Below is a small trained network, with its code and all its weights. Each question gives an input and a target symbol and asks what happens when units are switched off, that is, made to give their printed mean instead of their output.

import numpy as np


def w(rows, s, z=0):
    codes = np.array(rows[::2]) - 128.0
    scale = np.full(codes.shape[1], s)
    scale[-1] = z or s
    return codes * scale


def f(y):
    return np.maximum(y, 0)


def softmax(a):
    e = np.exp(a - a.max(-1, keepdims=True))
    return e / e.sum(-1, keepdims=True)


def log_softmax(a):
    a = a - a.max(-1, keepdims=True)
    return a - np.log(np.exp(a).sum(-1, keepdims=True))


def net(x, mask):
    ids = ['αδεζμπστψ'.index(c) for c in x.split()]
    T = len(ids)
    res = E[ids] + P[:T]
    u = 0
    for l in range(2):
        r = res
        for j in range(2):
            rows = slice(4 * j, 4 * j + 4)
            q, k, v = (r @ M[l][rows].T for M in (Q, K, V))
            z = softmax(np.where(np.tri(T) > 0, q @ k.T / 4**0.5, -1e9)) @ v
            o = O[l][rows]
            res = res + np.where(mask[u + j], z, o[:, -1]) @ o[:, :-1]
        u += 2
        y = f(res @ A[l][:, :-1].T + A[l][:, -1])
        res = res + np.where(mask[u : u + 4], y, B[l][:, -1]) @ B[l][:, :-1]
        u += 4
    return log_softmax(res[-1] @ U[:, :-1].T + U[:, -1])


Q, K, V, O, A, B = {}, {}, {}, {}, {}, {}
E = w([
[77,135,101,154,167,197,31,112,82],'α',
[82,89,106,217,202,78,91,155,88],'δ',
[99,32,129,99,93,235,106,80,104],'ε',
[54,184,164,132,75,155,182,161,156],'ζ',
[149,67,222,35,72,191,153,239,132],'μ',
[183,139,115,113,119,177,132,125,189],'π',
[175,48,68,143,200,127,92,137,142],'σ',
[157,187,104,198,136,93,106,168,169],'τ',
[132,129,208,125,51,165,33,248,17],'ψ',
],0.012)
P = w([
[99,144,23,33,67,42,110,90,132],'0',
[102,125,75,157,230,247,158,196,209],'1',
[131,206,112,51,240,117,200,100,81],'2',
[164,149,163,113,125,109,27,91,241],'3',
[164,117,110,176,188,216,177,187,157],'4',
[171,195,147,62,249,116,206,91,52],'5',
[183,164,209,137,117,106,28,91,237],'6',
[202,111,126,195,147,197,177,184,128],'7',
[200,200,179,64,240,92,209,94,41],'8',
[219,131,242,145,108,111,18,79,247],'9',
[233,94,141,217,115,186,173,194,110],'10',
[229,192,204,80,251,71,209,88,27],'11',
[218,154,226,132,102,123,13,88,254],'12',
[248,103,140,219,99,187,170,194,115],'13',
],0.0091)
Q[0] = w([
[133,128,60,148,132,114,195,151,76],'L0H0',
[109,106,141,197,115,237,68,171,214],'L0H0',
[162,170,159,158,202,141,145,103,123],'L0H0',
[90,93,110,129,81,104,82,84,165],'L0H0',
[150,14,41,155,152,61,134,44,105],'L0H1',
[235,181,91,173,252,84,129,121,179],'L0H1',
[123,155,113,69,72,55,226,132,159],'L0H1',
[57,147,99,197,148,16,78,169,37],'L0H1',
],0.039)
K[0] = w([
[133,119,166,158,152,153,121,119,123],'L0H0',
[116,161,16,186,137,99,144,83,173],'L0H0',
[186,107,160,137,93,107,132,152,122],'L0H0',
[85,124,95,102,109,158,115,85,143],'L0H0',
[152,2,73,176,179,111,126,76,104],'L0H1',
[201,205,72,181,184,53,134,102,191],'L0H1',
[136,100,154,143,91,81,222,183,165],'L0H1',
[62,148,146,218,144,66,81,189,67],'L0H1',
],0.047)
V[0] = w([
[177,95,150,150,131,113,94,121,110],'L0H0',
[106,51,198,22,108,61,193,254,203],'L0H0',
[115,140,121,194,97,148,219,4,162],'L0H0',
[149,181,151,95,83,191,25,207,26],'L0H0',
[19,153,150,74,208,69,79,54,197],'L0H1',
[192,72,144,195,110,127,152,109,118],'L0H1',
[84,146,223,46,163,112,115,155,176],'L0H1',
[98,68,155,68,178,59,174,96,179],'L0H1',
],0.0085)
O[0] = w([
[116,160,100,102,143,177,119,158,116,118],'L0H0',
[147,3,218,63,170,50,185,109,170,141],'L0H0',
[79,192,172,81,119,148,106,120,183,2],'L0H0',
[201,111,43,136,77,161,216,100,50,221],'L0H0',
[188,112,168,132,55,121,109,177,72,132],'L0H1',
[83,162,72,79,113,175,120,158,131,117],'L0H1',
[144,141,40,237,171,83,70,63,95,195],'L0H1',
[83,167,139,128,104,148,45,190,51,60],'L0H1',
],0.006,0.005)
A[0] = w([
[109,121,128,188,212,166,88,199,170,90],'L0N0',
[158,30,168,174,145,233,95,195,123,39],'L0N1',
[4,183,154,107,142,46,131,173,29,1],'L0N2',
[188,135,108,155,84,170,107,210,177,58],'L0N3',
],0.012,0.0076)
B[0] = w([
[121,84,130,102,104,183,168,116,149,254],'L0N0',
[120,177,145,176,112,70,172,153,143,217],'L0N1',
[53,98,60,181,175,109,167,8,174,132],'L0N2',
[117,123,151,194,145,110,88,66,68,243],'L0N3',
],0.011,0.0084)
Q[1] = w([
[140,236,211,154,146,120,102,85,130],'L1H0',
[107,136,93,131,170,192,185,168,20],'L1H0',
[82,100,148,83,87,107,38,105,145],'L1H0',
[177,91,159,215,91,135,70,166,141],'L1H0',
[154,146,73,86,167,65,101,159,77],'L1H1',
[155,81,137,3,217,211,122,88,65],'L1H1',
[108,112,136,143,134,113,147,147,150],'L1H1',
[208,76,199,176,85,185,69,75,200],'L1H1',
],0.036)
K[1] = w([
[116,202,136,46,141,69,114,69,54],'L1H0',
[170,136,185,194,253,214,105,142,125],'L1H0',
[83,19,55,112,83,96,130,111,70],'L1H0',
[178,95,106,127,82,70,10,122,171],'L1H0',
[141,79,46,147,182,156,188,130,125],'L1H1',
[191,224,216,62,253,96,172,101,41],'L1H1',
[130,89,155,165,128,112,71,103,141],'L1H1',
[111,194,82,28,1,2,42,67,183],'L1H1',
],0.03)
V[1] = w([
[4,82,181,116,175,138,138,39,76],'L1H0',
[83,167,62,194,78,77,151,119,202],'L1H0',
[147,101,176,139,21,201,208,67,113],'L1H0',
[119,176,164,109,36,164,71,139,185],'L1H0',
[129,150,173,133,147,135,143,76,108],'L1H1',
[119,192,149,61,147,145,150,94,103],'L1H1',
[133,195,160,128,139,73,144,107,112],'L1H1',
[99,110,158,137,64,103,137,85,136],'L1H1',
],0.013)
O[1] = w([
[58,131,46,210,236,18,119,140,51,108],'L1H0',
[139,197,224,65,151,193,147,16,80,251],'L1H0',
[184,34,104,101,211,212,34,57,162,255],'L1H0',
[248,107,166,93,85,150,67,142,152,123],'L1H0',
[110,75,167,186,99,81,112,131,157,136],'L1H1',
[154,64,175,152,78,119,2,106,174,73],'L1H1',
[96,95,168,128,62,141,99,47,121,158],'L1H1',
[195,46,126,96,185,167,175,138,128,157],'L1H1',
],0.0065,0.0098)
A[1] = w([
[99,119,170,55,97,67,6,171,254,30],'L1N0',
[82,77,104,153,108,85,100,155,135,15],'L1N1',
[146,158,117,61,199,109,6,206,160,4],'L1N2',
[106,137,188,65,73,77,39,101,163,47],'L1N3',
],0.018,0.0044)
B[1] = w([
[174,127,54,171,129,41,223,84,206,187],'L1N0',
[107,75,79,144,86,57,71,202,88,160],'L1N1',
[138,248,120,87,211,139,60,173,104,155],'L1N2',
[27,168,94,88,100,134,40,108,106,254],'L1N3',
],0.012,0.0099)
U = w([
[54,67,114,148,141,206,136,129,195,134],'α',
[94,131,165,149,122,85,140,104,105,76],'δ',
[138,121,158,111,130,95,96,136,137,102],'ε',
[108,81,152,140,95,91,100,141,123,122],'ζ',
[133,115,137,127,85,71,120,85,166,94],'μ',
[142,133,205,119,56,103,179,194,163,254],'π',
[90,107,175,86,78,109,84,110,114,126],'σ',
[139,63,253,67,133,1,102,83,135,140],'τ',
[221,131,124,191,27,126,114,79,39,118],'ψ',
],0.0035,0.0091)

Each question gives the input, a string of symbols that net reads in full, and the target symbol t.
The units are the heads (4 rows each of Q, K, V and O) and the neurons (one row each of A and B). Each row of codes is followed by its name. A weight is (code - 128) times the scale printed after its matrix; where a second scale follows, it is the last column's (O, A, B and U).
mask holds one flag per unit, layer by layer, with each layer's heads first. A switched-off unit (its flag False) gives its mean, the last column of its rows in O or B, instead of its output. The means were averaged over made-up inputs and are rounded, as every weight is.
A unit's drop is (log p(t) with every unit on - log p(t) with that unit switched off) / (log p(t) with every unit on - log p(t) with every unit switched off).
k most important neurons: the k neurons with the biggest drops, biggest first
top k neurons in layer l: the k neurons of layer l with the biggest drops, biggest first
heads that matter: for each layer, one digit per head in row order, 1 if its drop is at least 0.15 and else 0, layers parted by /
input τ ψ α π τ π ζ, target σ: heads that matter : 10 / 10
input ψ τ α ψ ζ α σ π α, target ψ: heads that matter : 10 / 00
input ε τ τ π π τ τ α π ε τ τ τ ζ, target α: 3 most important neurons : L0N1, L0N3, L0N0
input μ δ ε ζ τ τ α τ δ τ π ζ, target τ: heads that matter : 10 / 00
input ψ τ α τ, target α: heads that matter : 10 / 10
input π π σ σ π π α τ ζ τ π ζ, target δ: heads that matter : 11 / 10
input τ ψ τ σ, target σ: heads that matter : 10 / 10
input α α τ α α ψ τ τ ζ, target ψ: heads that matter : 10 / 00
input δ ζ ψ α π α δ α μ α π ζ, target τ: top 2 neurons in layer 0 : L0N1, L0N0
input ψ ε π π ζ σ μ τ, target α: heads that matter : 01 / 10
input τ ε π π π μ ψ τ τ π τ σ, target ψ: top neuron in layer 1 : L1N3
input τ ε π τ α π, target μ: heads that matter : 10 / 11
input ε τ α δ π μ τ τ σ ζ, target ε: heads that matter : 01 / 11
input σ π τ σ π, target π: heads that matter : 00 / 10
input α σ α π τ τ ψ α π ψ δ, target α: heads that matter : 01 / 10
input π μ τ τ μ ζ ε ψ μ ψ ψ μ, target τ: top 2 neurons in layer 0 : L0N0, L0N1
input σ τ τ τ μ τ τ τ ψ μ σ ε ψ, target π: top 2 neurons in layer 0 : L0N3, L0N0
input π ψ τ ε, target μ: heads that matter : 11 / 10
input ζ π σ π, target τ: heads that matter : 10 / 11
input μ α π ε π τ π α, target π: 2 most important neurons : L0N1, L1N3
input π ζ τ α ψ μ, target τ: top neuron in layer 1 : L1N3
input τ ε π τ ζ τ, target π: most important neuron : L0N3
input ε μ τ τ ε π, target τ: top 2 neurons in layer 0 : L0N0, L0N1
input τ ψ α ψ τ ζ ψ, target σ: top 2 neurons in layer 1 : L1N3, L1N0
input τ σ ψ τ δ τ τ π τ, target ψ: top 2 neurons in layer 0 : L0N0, L0N1
input μ π π δ ψ α τ τ α σ ε τ π, target ζ: 3 most important neurons : L1N1, L0N1, L0N0
input π τ τ σ π α, target ζ: 2 most important neurons : L1N1, L0N1
input δ σ τ π, target δ: most important neuron : L0N2
